Below are the code and all the weights of a small trained network. Each question names an input and a class and asks about switching units off, where a switched-off unit gives its printed mean instead of its output.

import numpy as np


def w(rows, s, z=0):
    codes = np.array(rows[::2]) - 128.0
    scale = np.full(codes.shape[1], s)
    scale[-1] = z or s
    return codes * scale


def f(y):
    return np.maximum(y, 0)


def log_softmax(a):
    a = a - a.max(-1, keepdims=True)
    return a - np.log(np.exp(a).sum(-1, keepdims=True))


def net(x, mask):
    res = np.array(x, float).reshape(1, 4) / 4 @ E
    y = f(res @ A[0][:, :-1].T + A[0][:, -1])
    res = res + np.where(mask, y, B[0][:, -1]) @ B[0][:, :-1]
    return log_softmax(res[-1] @ U[:, :-1].T + U[:, -1])


A, B = {}, {}
E = w([
[87,184,248],'x0',
[155,5,178],'x1',
[3,103,92],'x2',
[129,129,127],'x3',
],0.015)
A[0] = w([
[94,165,250,174],'N0',
[137,183,116,113],'N1',
[194,96,162,215],'N2',
[145,208,99,255],'N3',
[81,165,66,66],'N4',
[48,164,86,225],'N5',
[44,69,133,87],'N6',
],0.018,0.0056)
B[0] = w([
[39,151,194,254],'N0',
[143,188,128,174],'N1',
[154,97,149,201],'N2',
[133,185,40,215],'N3',
[106,10,210,189],'N4',
[53,69,112,222],'N5',
[181,252,62,207],'N6',
],0.014,0.023)
U = w([
[180,172,27,161],'0',
[101,90,186,202],'1',
[113,251,134,129],'2',
[72,158,147,4],'3',
[206,90,134,116],'4',
],0.017,0.014)

Each question gives the input, the list of numbers given to net, and the class t.
The units are the neurons (one row each of A and B). Each row of codes is followed by its name. A weight is (code - 128) times the scale printed after its matrix; where a second scale follows, it is the last column's (A, B and U).
mask holds one flag per neuron, in row order. A switched-off neuron (its flag False) gives its mean, the last column of its row in B, instead of its output. The means were averaged over made-up inputs and are rounded, as every weight is.
A unit's drop is (log p(t) with every unit on - log p(t) with that unit switched off) / (log p(t) with every unit on - log p(t) with every unit switched off).
The circuit of an input: a set's keep is (log p(t) with only the set's units on - log p(t) with every unit switched off) / (log p(t) with every unit on - log p(t) with every unit switched off). Starting from all 7 units, units are removed one at a time, each time the one whose removal leaves the highest keep (on an exact tie, the one counted first), for as long as the keep stays at least 0.8.
circuit, biggest first: the units of the circuit, biggest drop first
most important unit: the unit with the biggest drop
top k neurons: the k neurons with the biggest drops, biggest first
drop when u is switched off: that unit's drop, to one decimal
input [-8,-1,1,-3], class 1: top 2 neurons => N6, N4
input [-4,4,0,2], class 4: most important unit => N3
input [-7,6,0,0], class 4: circuit, biggest first => N3, N0
input [3,1,0,-6], class 1: top 2 neurons => N6, N3
input [1,1,8,4], class 2: top 2 neurons => N6, N0
input [6,-1,2,-7], class 3: top 4 neurons => N0, N6, N3, N5
input [5,1,8,6], class 2: top 2 neurons => N6, N2
input [6,-2,1,-4], class 3: top 2 neurons => N6, N0
input [0,4,1,4], class 0: top 3 neurons => N0, N4, N5
input [-6,0,5,7], class 1: top 2 neurons => N4, N3
input [3,4,1,8], class 2: top 2 neurons => N4, N5
input [-8,2,-3,0], class 4: top 3 neurons => N6, N3, N0
input [4,-3,7,-3], class 3: top 3 neurons => N6, N5, N4
input [-1,-7,8,-6], class 1: circuit, biggest first => N4
input [-7,1,-8,-6], class 4: top 2 neurons => N6, N2
input [7,3,6,-7], class 2: drop when N6 is switched off => 2.5
input [-4,6,3,5], class 0: drop when N4 is switched off => 0.0
input [-2,4,7,2], class 0: drop when N0 is switched off => 0.5
